Here is a tiny trained network, its code and every weight. The questions are about switching its units off for an input and a target symbol, where a switched-off unit gives its printed mean instead of its output.

import numpy as np


def w(rows, s, z=0):
    codes = np.array(rows[::2]) - 128.0
    scale = np.full(codes.shape[1], s)
    scale[-1] = z or s
    return codes * scale


def f(y):
    return y / 2 * (1 + np.tanh(0.7978845608 * (y + 0.044715 * y**3)))


def softmax(a):
    e = np.exp(a - a.max(-1, keepdims=True))
    return e / e.sum(-1, keepdims=True)


def log_softmax(a):
    a = a - a.max(-1, keepdims=True)
    return a - np.log(np.exp(a).sum(-1, keepdims=True))


def net(x, mask):
    ids = ['ζηλμξσψω'.index(c) for c in x.split()]
    T = len(ids)
    res = E[ids] + P[:T]
    q, k, v = (res @ M[0].T for M in (Q, K, V))
    z = softmax(np.where(np.tri(T) > 0, q @ k.T / 2**0.5, -1e9)) @ v
    res = res + np.where(mask[0], z, O[0][:, -1]) @ O[0][:, :-1]
    y = f(res @ A[0][:, :-1].T + A[0][:, -1])
    res = res + np.where(mask[1:17], y, B[0][:, -1]) @ B[0][:, :-1]
    return log_softmax(res[-1] @ U[:, :-1].T + U[:, -1])


Q, K, V, O, A, B = {}, {}, {}, {}, {}, {}
E = w([
[81,181,128,128,156],'ζ',
[148,55,28,187,170],'η',
[148,162,102,177,174],'λ',
[239,166,117,181,180],'μ',
[147,7,127,156,82],'ξ',
[100,51,197,247,27],'σ',
[211,230,102,67,247],'ψ',
[127,101,145,39,141],'ω',
],0.011)
P = w([
[114,86,152,148,174],'0',
[67,117,109,129,126],'1',
[223,206,182,164,18],'2',
[160,91,121,76,126],'3',
[65,107,89,139,121],'4',
[129,104,243,254,130],'5',
[169,97,124,48,122],'6',
[67,107,89,138,120],'7',
],0.015)
Q[0] = w([
[104,70,233,147,254],'H1',
[109,88,98,178,174],'H1',
],0.015)
K[0] = w([
[129,212,53,66,4],'H1',
[136,120,69,142,83],'H1',
],0.013)
V[0] = w([
[92,132,1,234,103],'H1',
[113,78,159,88,116],'H1',
],0.022)
O[0] = w([
[138,103,6,173,63,252],'H1',
[70,74,197,169,209,84],'H1',
],0.015,0.0039)
A[0] = w([
[6,128,75,21,137,1],'N1',
[119,149,152,99,63,129],'N2',
[48,173,74,99,177,230],'N3',
[103,126,93,37,102,86],'N4',
[134,147,77,108,74,83],'N5',
[194,87,82,113,210,60],'N6',
[171,131,203,100,113,182],'N7',
[102,174,112,156,101,138],'N8',
[47,108,140,78,74,111],'N9',
[74,131,145,107,175,73],'N10',
[131,141,190,94,138,73],'N11',
[2,182,55,50,170,76],'N12',
[200,114,169,118,134,147],'N13',
[185,182,177,149,98,80],'N14',
[146,86,45,30,231,89],'N15',
[102,180,146,170,78,176],'N16',
],0.014,0.006)
B[0] = w([
[246,70,160,237,140,144],'N1',
[139,108,136,79,153,151],'N2',
[160,176,25,60,180,176],'N3',
[133,129,87,202,93,153],'N4',
[111,113,171,83,187,252],'N5',
[216,140,189,159,79,165],'N6',
[65,184,106,121,164,216],'N7',
[150,144,182,128,87,186],'N8',
[91,149,195,150,171,143],'N9',
[121,146,114,127,46,163],'N10',
[203,42,115,162,139,191],'N11',
[55,92,206,160,5,160],'N12',
[116,186,124,161,82,190],'N13',
[102,34,127,106,100,192],'N14',
[84,124,178,66,153,192],'N15',
[151,188,82,149,161,180],'N16',
],0.018,0.014)
U = w([
[220,139,93,151,10,76],'ζ',
[179,15,135,44,123,107],'η',
[86,150,13,86,99,208],'λ',
[237,135,86,125,239,155],'μ',
[70,1,73,102,227,128],'ξ',
[80,180,181,157,232,235],'σ',
[22,143,181,24,102,68],'ψ',
[108,33,174,129,75,2],'ω',
],0.0062,0.0035)

Each question gives the input, a string of symbols that net reads in full, and the target symbol t.
The units are the heads (2 rows each of Q, K, V and O) and the neurons (one row each of A and B). Each row of codes is followed by its name. A weight is (code - 128) times the scale printed after its matrix; where a second scale follows, it is the last column's (O, A, B and U).
mask holds one flag per unit, heads first, then neurons. A switched-off unit (its flag False) gives its mean, the last column of its rows in O or B, instead of its output. The means were averaged over made-up inputs and are rounded, as every weight is.
A unit's drop is (log p(t) with every unit on - log p(t) with that unit switched off) / (log p(t) with every unit on - log p(t) with every unit switched off).
The circuit of an input: a set's keep is (log p(t) with only the set's units on - log p(t) with every unit switched off) / (log p(t) with every unit on - log p(t) with every unit switched off). Starting from the 12 units with the biggest drops (on a tie, the unit counted first), units are removed one at a time, each time the one whose removal leaves the highest keep (on an exact tie, the one counted first), for as long as the keep stays at least 0.8.
circuit, biggest first: the units of the circuit, biggest drop first
most important unit: the unit with the biggest drop
k most important neurons: the k neurons with the biggest drops, biggest first
input λ σ σ, target η: circuit, biggest first	(N14; N2)
input μ λ μ ω σ, target σ: circuit, biggest first	(N9; N14)
input ξ ψ λ μ μ λ, target η: circuit, biggest first	(H1; N14; N5)
input μ ξ μ λ μ, target μ: circuit, biggest first	(N12; N14)
input ζ λ ω ξ ψ ω ζ λ, target λ: 2 most important neurons	(N3; N5)
input ψ λ η λ ζ ξ, target μ: circuit, biggest first	(N5; N16; H1)
input ξ ξ ζ, target σ: circuit, biggest first	(H1)
input ψ ψ ξ, target ξ: circuit, biggest first	(N11; N14; N7; H1)
input ζ η ψ, target λ: 2 most important neurons	(N5; N7)
input μ ξ ζ λ ζ, target ζ: 3 most important neurons	(N12; N1; N3)
input ζ η σ ξ ψ ζ μ ξ, target ξ: circuit, biggest first	(N13; N6)
input ζ σ ψ μ, target ψ: circuit, biggest first	(H1; N7; N16)
input η λ ξ, target μ: circuit, biggest first	(N5; H1; N16)
input σ ξ λ ξ ζ ξ ω, target σ: circuit, biggest first	(N14; H1)
input ψ ξ μ, target ξ: circuit, biggest first	(N14; N11; N7; H1)
input ξ ξ ω σ σ ψ, target ω: 3 most important neurons	(N11; N14; N10)
input ξ η ζ ψ σ ψ μ, target ψ: most important unit	N7
input η λ ψ ω μ λ, target ξ: 2 most important neurons	(N14; N11)
input λ ω ω, target η: circuit, biggest first	(N14; N2)
input ω ξ λ, target ω: 2 most important neurons	(N11; N14)
input ξ ξ μ, target σ: circuit, biggest first	(H1)
input λ ω λ, target η: circuit, biggest first	(N14; H1; N5)
input ψ λ μ ξ λ ζ, target ψ: 2 most important neurons	(N14; N11)
input η η μ ψ λ ψ ξ, target ψ: 2 most important neurons	(N11; N1)
input ω ω ξ, target ω: 2 most important neurons	(N11; N10)
input ω λ μ ψ η σ, target ψ: 2 most important neurons	(N14; N11)
input ζ λ ξ, target λ: most important unit	N5
input σ λ σ ω ω, target ω: 3 most important neurons	(N1; N12; N7)
input η ω σ η, target η: 4 most important neurons	(N6; N7; N15; N16)
